|  -4.6 |  14.6 |  -3.2 |   0.2 |  -1.9 | -26.6 |  -2.4 |  31.6 |  -9.6 |  34.8 | -11.8 |  61.6 |
|  36.0 |  24.6 |  -3.2 |   9.3 |   9.8 | -23.9 |  -0.7 |  30.7 | -41.2 |  34.8 |  12.1 |  22.9 |
Counting starts at 1.
Give the entry in row 2 and column 1.
Answer: 36.0
The entry directly above the smallest entry -> -9.6
Give the entry directly above 12.1.
Answer: -11.8
Give the top-right entry.
Answer: 61.6
The entry just right of the smallest entry is 34.8
Give the entry at row 1, column 3.
Answer: -3.2
The entry just left of the smallest entry is 30.7
The entry in row 2 and column 3 -> -3.2
The entry in row 1 and column 1: -4.6
Give the bottom entry of the column that holds the smallest entry.
Answer: -41.2
Give the entry in row 1 and column 2.
Answer: 14.6
The entry in the bottom-right corner -> 22.9
Give the entry directly below -1.9.
Answer: 9.8
The entry directly above 9.3 -> 0.2
The entry just right of -26.6 -> -2.4

Read these off the row that follows.
1) Give the entry just right of the smallest entry.
2) Give the entry just right of the largest entry.
741,642,299,137,755,425,555,606,497,332,808,554,517
1) 755
2) 554

M =
| -24.9 |  39.4 |   0.6 | -29.9 | -19.0 |  17.0 | -21.9 | -23.0 | -19.2 |  23.5 | -32.0 |  22.4 |  20.7 | -33.3 |  30.0 |
|  38.0 |  11.7 | -15.4 |  36.0 | -13.3 | -18.5 |  26.5 |  33.1 |  20.6 | -32.2 |   5.9 | -19.8 | -28.4 |  69.3 |  -7.1 |
|  57.6 |  36.3 | -30.8 |  17.7 |  62.2 | -59.9 |   8.8 | -24.1 | -25.2 |  15.0 |  50.5 | -24.2 | -12.7 |  -2.3 |  -3.7 |
Report the top entry of the column that holds the largest entry.
Answer: -33.3
Report the last entry of the largest entry's row.
Answer: -7.1
Report the third smallest entry.
Answer: -32.2
Report the top-right entry.
Answer: 30.0
Report the top-left entry.
Answer: -24.9
The third-last entry, reading row by row -> -12.7
Report the entry directly below -29.9.
Answer: 36.0
Report the entry at the centre.
Answer: 33.1
The bottom-left entry: 57.6
Report the last entry, reading row by row.
Answer: -3.7
The entry just left of the largest entry -> -28.4
Report the entry just left of 8.8.
Answer: -59.9
Report the entry directly below the centre entry.
Answer: -24.1
The entry directly above -15.4 is 0.6
Report the entry directly below the largest entry.
Answer: -2.3
The entry directly above the centre entry: -23.0
Report the entry directly below 5.9.
Answer: 50.5
The entry just right of the smallest entry is 8.8
The entry directly below -19.8: -24.2
Report the entry just left of the centre entry.
Answer: 26.5
The entry directly above the smallest entry -> -18.5
Report the second entry on the diagonal from the top-right corner.
Answer: 69.3
The entry just left of -21.9: 17.0
Report the entry directly above 57.6.
Answer: 38.0
Report the third entry on the main diagonal.
Answer: -30.8
The fourth entry in reading order -> -29.9
The entry directly below 36.0 -> 17.7
The entry just right of 33.1: 20.6
The largest entry in the last row -> 62.2
The entry just left of 36.0 -> -15.4

Read these off the row that follows.
1) The entry just left of 2.9?
2) The entry just right of -8.6?
3) The entry just left of the smallest entry?
4) The entry just left of the largest entry?
5) The entry just right of -10.0?
6) The entry just right of -4.1?
[ -8.6  37.1 -10.0  -4.1  24.9  13.0   2.9 -68.0]
1) 13.0
2) 37.1
3) 2.9
4) -8.6
5) -4.1
6) 24.9
